In the rows, zero is written as 128.
Each row of numbers stands for one thing and depends on some of the facts below. Use the named rows to name the rest.

Facts:
Π: is directly followed by; φ: is directly part of; Λ: belongs to class; η: uses
j101: Π j46; φ j687
j102: Π j41; φ j468; Λ 513
j106: Π j899; φ j468; Λ 943
j134: Π j645; φ j486; Λ 832
j14: Π j252; φ j379; Λ 832
j148: Π j239; φ j198; Λ 90; η j762
j149: Π j821; φ j787; Λ 832
j159: Π j208; φ j810; Λ 244; η j759
j166: φ j91; Λ 832
j168: Π j942; φ j919; Λ 723
j171: Π j471; φ j265
j176: Π j504; φ j401
j18: φ j401; Λ 71
j186: φ j485; Λ 832; η j762,j159
j197: φ j389; Λ 553
j208: Π j710; φ j810; Λ 71; η j149
j215: Π j149; φ j787; η j597,j389
j216: Π j450; φ j233; Λ 943; η j918
j217: φ j456
j224: Π j723; φ j670
j229: Π j407; φ j547; η j18,j617
j239: φ j198
j242: φ j478; Λ 533; η j830
j248: φ j670; Λ 71
j250: Π j605; φ j810; Λ 943
j252: Π j538; φ j379
j255: φ j626; η j96
j258: Π j229; φ j547
j260: Π j14; φ j379; Λ 90
j266: Π j766; φ j670; Λ 775; η j30,j623
j267: Π j409; φ j240; Λ 125
j270: φ j368; η j830,j623
j280: Π j18; φ j401; Λ 90; η j106
j286: φ j810; Λ 125; η j292
j292: Π j148; φ j198; Λ 244
j30: Π j983; φ j787; η j168,j96
j327: Π j134; φ j486; Λ 553
j333: φ j917
j351: η j918
j36: Π j542; φ j26; Λ 778; η j898,j216
j368: η j603,j766
j379: η j213
j389: η j208
j393: φ j589; Λ 90
j407: Π j526; φ j547; Λ 553; η j401
j409: Π j945; φ j240
j41: Π j444; φ j468; η j547
j423: Π j292; φ j198
j437: Π j176; φ j401; Λ 898; η j617,j168,j101
j444: φ j468; η j676,j597,j270
j450: Π j679; φ j233; Λ 533
j459: Π j286; φ j810; Λ 533; η j379
j46: φ j687; Λ 71
j471: φ j265; Λ 943; η j216
j475: φ j127; Λ 775
j504: Π j976; φ j401; Λ 533; η j899
j505: Π j102; φ j468; Λ 832
j507: η j589,j597
j508: η j351
j516: Π j327; φ j486; η j759
j523: Π j216; φ j233; Λ 778
j526: Π j759; φ j547; Λ 943
j538: Π j88; φ j379; Λ 533
j541: Π j523; φ j233; Λ 90; η j208,j592
j542: φ j26; Λ 244
j546: Π j171; φ j265; Λ 832
j55: Π j661; φ j432; Λ 125
j557: φ j351
j573: Π j922; φ j603; Λ 553
j592: Π j258; φ j547; Λ 778; η j759,j918
j595: Π j762; φ j198
j597: Π j260; φ j379; Λ 723
j600: Π j9; φ j919; Λ 533
j605: Π j812; φ j810; Λ 723
j617: φ j213; Λ 90; η j993,j389
j623: Π j592; φ j547; Λ 71
j626: η j333
j645: φ j486; Λ 90
j661: φ j432; Λ 513; η j993
j674: Π j796; φ j456; Λ 832; η j645
j676: Π j266; φ j670; Λ 125; η j918,j547
j678: φ j870; Λ 513
j679: Π j903; φ j233
j68: Π j946; φ j919; Λ 775; η j149
j684: φ j469; Λ 90
j710: Π j459; φ j810; Λ 778; η j14
j723: Π j248; φ j670; Λ 778
j731: η j216
j735: φ j547; Λ 125; η j286
j738: φ j508; Λ 90; η j626,j486
j740: η j597
j755: φ j603; Λ 90
j759: Π j735; φ j547; Λ 90
j762: Π j423; φ j198; Λ 778; η j36
j766: Π j957; φ j670; Λ 832; η j242
j796: Π j217; φ j456
j812: Π j159; φ j810; Λ 775
j821: Π j96; φ j787; Λ 90
j830: Π j437; φ j401
j844: Π j546; φ j265; Λ 244
j861: Π j844; φ j265; Λ 125; η j41
j88: φ j379; Λ 898
j884: Π j280; φ j401; Λ 832
j898: Π j106; φ j468; Λ 778; η j389
j899: Π j993; φ j468; η j623
j9: φ j919; Λ 832; η j216,j605
j903: Π j99; φ j233
j917: η j600
j918: Π j595; φ j198; Λ 832; η j168,j333
j919: η j678
j922: Π j755; φ j603; Λ 832; η j217
j932: Π j30; φ j787; η j541,j68
j942: Π j68; φ j919; Λ 513
j943: φ j740; Λ 125
j945: φ j240; Λ 778; η j327
j946: Π j600; φ j919; Λ 125
j957: Π j224; φ j670; Λ 244
j96: Π j932; φ j787; η j710,j597
j968: Π j101; φ j687; Λ 533; η j18
j976: Π j884; φ j401
j983: φ j787; Λ 533
j99: φ j233; η j255
j993: Π j505; φ j468; Λ 244

Named rows:
j333: [108 144 115 105 108 132 113 148 136 125 130 140 130 132 117 125 152 119
 111 149 115 115 103 137 156 149]
j526: [ 89 126 112 133 100 159 162 109 112 110 157 106 111 159 138 127  95  95
 191 118 127 156  77 149 145 132]
j456: [126  57 135 135 163 170  95  97 139 144  97 138 146 128 166 139 121 144
 129 102 166  98 154 122  66 150]
j884: [106 143 151 113 142 131 105 146 148 101 163 129 128 130  61 136 118 137
 129 104 132 131 134 138 139  84]
j41: [140 147 125 101 108 117 109 127  62 148 151 131 179 136 114 131 101 134
 149 146 110 128 102 152 172 113]
j861: [116 138 140 145  92  75 166 172 139 136 110 121  72  92 141 136 170 126
  95 138 110 169 182 150 145 119]
j36: [123 159 109 161 122  72 158 162 136 150 118 139  79 114 127 119 193 133
  88 153 117 149 161 126 134 139]
j738: [100 138 121 129 116 136 125 110 120 118 140 115 137 125 116 116 164 120
 110 167 119 138  91 117 151 149]
j423: [137 151 119 132 112 109 150 134 116 124 139 118 126 127 113 127 137 124
 128 124 120 135 112 133 144 119]
j592: [ 83 158  86 155 114  99 186 143 133 152 124 130  60 137 145 117 155 122
 118 151 145 139 144 154 154 143]
j993: [156 120 140 137 121  73 121 195  88 138 142 164 131 125 136 143 121 118
 145 137  61 120 128 155 154 119]
j159: [219 161 160 136 106 129 145 163 161 121 134 122 100 129 112 160 127 114
 119 168 112 141 127 113 152 128]
j471: [131 141 131  99  99 168 106  95 101 111 170 119 157 150  91 152  88 111
 190 152 122 178  95 135 154 129]
j735: [ 93 158 116  92  87 165 176  92 129 106 153 124 130 142 129 143  51 115
 182 137 175 125 110 197 155  82]
j14: [138 145 140 134 126 106 141 178 139 121 130 124 103 124 123 123 112 123
 129 121  94 128 140 136 157 116]
j26: [122  58 139 134 165 168  94  91 145 143  96 135 150 128 170 137 122 142
 126  94 175 101 153 121  65 148]
j286: [208 182 141  74  78 155 151 108 146  91 136 115 156 117  99 166  63 115
 150 154 163 128 122 143 141  94]
j134: [141 152 146 120 116 133 146 145 129 120 149 138 127 132 107 139  97 125
 138 125 120 122 118 144 155 100]
j976: [ 93 153 124 120 146 121 111 143 129 102 159 118 124 123  70 126 150 136
 126 111 129 152 123 119 126 108]

Rows to name:
No name comes twice in this set of rows, the named rows included.
[127  66 116 120 181 160  74 106 150 140  95 159 139 134 172 137 106 144
 139 123 159 105 164 118  68 162]	j389
[123 145 119 163 119  81 146 162 133 146 124 133  83 121 126 121 195 124
  94 149  98 159 153 115 139 144]	j516
[129 126 125 131  98 125 119 158 118 125 139 123  99 140 115 141 158 109
 146 130  87 187 115 123 144 153]	j216
[130 142 153 135 119 118 150 165 134 135 136 109 102 120 127 128 126 125
 113 119 101 140 142 134 165 112]	j766
[145 148 130 148 123  94 145 186 148 136 124 153  82 127 124 131 145 121
 111 127  85 132 139 133 141 125]	j149
[ 92 154 113 114 138 139  97 104 113  95 172 107 155 137  51 116 138 138
 144 114 144 155 104 114 129 115]	j280
[127 167 106 132 115  95 151 151 128 141 124 137 107 129 110 130 157 132
 106 148 125 135 137 134 147 128]	j762
[115  50 142 133 170 175  95  81 137 148  97 120 148 118 174 137 110 153
 125 112 175 111 164 120  76 149]	j368
[139 166 107 100 116 137 143  98 107 117 156 119 167 138  91 133  90 133
 149 145 160 113 107 150 150  96]	j945
[126 127 131 141 112  67 137 173  69 151 129 121 134 108 136 110 150 131
 118 131  70 137 134 128 164 129]	j899
[133 163 116 124 122 127 132 117 116 121 150 132 135 136 105 129 111 126
 149 162 130 142 126 133 142 122]	j932
[121  63 124 121 174 165  78 108 142 142  89 134 151 127 175 133 109 147
 136 103 166 105 166 122  78 154]	j589
[158 144 147 104 113 158 127 129 114 108 169 124 148 144  93 152  59 122
 163 128 138 117  99 152 160  95]	j542
[119 141 106 167 122  78 142 153 122 140 124 126  86 126 129 112 200 116
 109 145  86 169 130 102 124 157]	j541
[147 130 150 151 121 102 156 181 131 130 139 124  92 117 118 142 146 117
 110 121 102 136 132 134 145 118]	j844

The same things again, as new rows of numbers:
Named rows:
j198: [127 124 145 148 126 126 149 141 115 144 143 121 121 125 126 113 114 158
 133 126 109 123 121 120 160 103 115 136 144 112 120 130 101 123  87]
j292: [129 188 118 115 124 129 142 134 116 130 116 112 139 121 119 130 124 115
 141 139 130 101 143 139 118 141 148 135 115 121 155 140  91 116 145]
j626: [145 121 152 134 147 141 157 124 125 150 139 114 128 137 121 108 108 148
 134 127  98 124 115 138 168  97 125 124 150  97 110 116 120 141  88]
j738: [155 124 121 128 130 128 128 133 146 129 115 115 138 144 123 127 119  88
 145 141 111 105 109 132 150 105 138 140 121  94 141 131 130 123 170]
j661: [142  77 117 137 107 133 118 109 152 102 124 141 132 129 122 161 137 133
 123 118 137 162 122 127 132 123 117 114 122 148 113 129 168 140 137]
j993: [103 193  71 181 126 135 153 121  79 110  97 122 136 166 174 112  91  95
  96 187 118 132 149 129 116 138 151 152  97 164 156 116 139 126 176]
j546: [130 112 116 136 119 119 115 131 126 116 128 138 134 113 124 139 144 124
 137 130 140 134 127 115 130 125 129 131 132 132 143 136 134 121 138]
j176: [152 128  96  84 128 120  96  88 126 147 160 178 129  99 145 144 118 143
 146 147 153 137  85 139  95 155 109 158 147 144 108 102  95 108 153]
j810: [ 84 104 176 116 118 123 129 158  88 130 140  74 110 160 111 158 188 154
 168 120  69 109 195 122 131 129  73  78 124  96 141 134 110  78  72]
j208: [ 81 141 145  93 105 142 119 144 168 115 114  52 115 168 127 181 183 133
 132 106 108  99 204 158  61 192  89  79 123 144 145 117 135  75 124]
j26: [124 119 144 154 126 130 153 142 114 145 145 117 129 122 124 113 114 163
 133 126 104 121 119 112 162 102 114 138 147 116 120 129  98 127  79]
j507: [153 128 136 138 122 145 168 128 120 152 149 109 122 138 128  95 106 141
 131 129 103 116 122 126 155  93 119 121 155  89 112 131 111 153  88]
j102: [ 96 177  82 198 150 136  79 135 109 124  97  99 125 156 209  96 100  94
  65 119 137 122 176 102  89 166 135 158 107 198 140  98 153 144 161]
j351: [142 128 176 122 167 148 128 123 117 155 131 113 149 139 126 122 103 159
 132 130  98 128 100 154 177  87 129 122 155  87 105 107 140 144  82]
j573: [121  89 122 132  93 121 149 110 103 100 133 169 133 122 113 168 135 152
 138 154 132 174 112 131 144 118 117 109 117 144 115 142 144 127 117]
j976: [153 162  96  79 143 127  86  97 138 168 156 150 127  98 154 120 114 131
 140 128 160 108 105 134  76 171 116 170 151 139 117  97  77 111 150]
j538: [112 133 129 130 139 126  90 137 138 142 133 116 120 115 150 113 144 127
 113 101 148 118 151 104  97 147 125 135 134 151 135 125 129 133 122]
j787: [123 122 143 147 125 127 150 139 116 146 140 120 126 124 126 116 110 158
 133 129 110 124 121 119 151 109 118 136 144 114 124 130 104 122  86]
j957: [131 170 114 116 117 128 147 130 114 121 116 127 142 122 115 142 125 119
 143 151 127 114 134 138 127 134 145 131 113 121 150 144 103 110 144]

Name these rows:
No name comes twice in this set of rows, the named rows included.
[143 109 128 132 143 126 113 130 154 123 119 122 130 143 126 117 123  98
 130 123 121 115 112 129 139 117 135 140 122 110 128 116 143 120 159]	j186
[177 109  94  90 158 132  68  86 171 148 152 163 122 106 153 121 125 113
 131 101 162 132  97 129  86 161 111 163 149 154  96  74 117 121 165]	j504
[139 142 109 131 120 125 126 139 124 121 126 119 143 116 118 140 136 108
 145 133 128 110 134 115 131 118 140 143 123 119 160 144 110 122 155]	j645
[106 226  94 161 189 155 120 126 103 151  98  86 114 179 199  58  89  80
  72 144 126  96 169 127  84 163 157 150 111 167 147  73 142 152 166]	j41
[112 249  83 157 183 152 124 131 101 161  96  71 107 181 206  41  88  64
  64 139 124  82 185 121  67 167 159 149 114 159 151  82 128 162 170]	j444
[101  71  66 213 117 131 125 101 129  73 108 148 122 166 174 132 110 111
  68 162 140 190 122 115 116 134 123 145 125 193 118  88 235 137 182]	j898
[167 121 111 108 132 125 105  97 137 174 171 156 133  96 147 123  92 163
 150 127 127 118  79 131 127 126 101 173 171 116  96  96  65 106 112]	j401
[ 99 170  75 194 150 131 105 135  97 118 103 111 128 154 194  92 108  82
  88 151 132 122 157 102 109 144 145 166 112 176 156 100 158 136 177]	j505
[138 107 109 130 101 119 131 126 115 105 126 144 143 116 111 159 143 118
 155 152 128 141 117 116 152 106 133 131 118 119 150 152 138 120 160]	j260
[156 167 113  93 111 142 152 114 101 148 137 118 112 143 140  91 123  97
 122 152 129 123 144 131  98 124 126  96 137  98 118 146 136 174 132]	j96
[134  51 122 133 118 128 128 104 134 104 140 161 123 131 119 145 152 139
 121 133 137 172 107 118 134 113 111 110 129 145 110 120 182 139 130]	j968
[144 116 129 130 163 120 149 122 127 124 119 146 103 149 115  92 122  99
 133 117 112 126 124 142 144 131 140 123  98 121 110 101 116 123 136]	j270

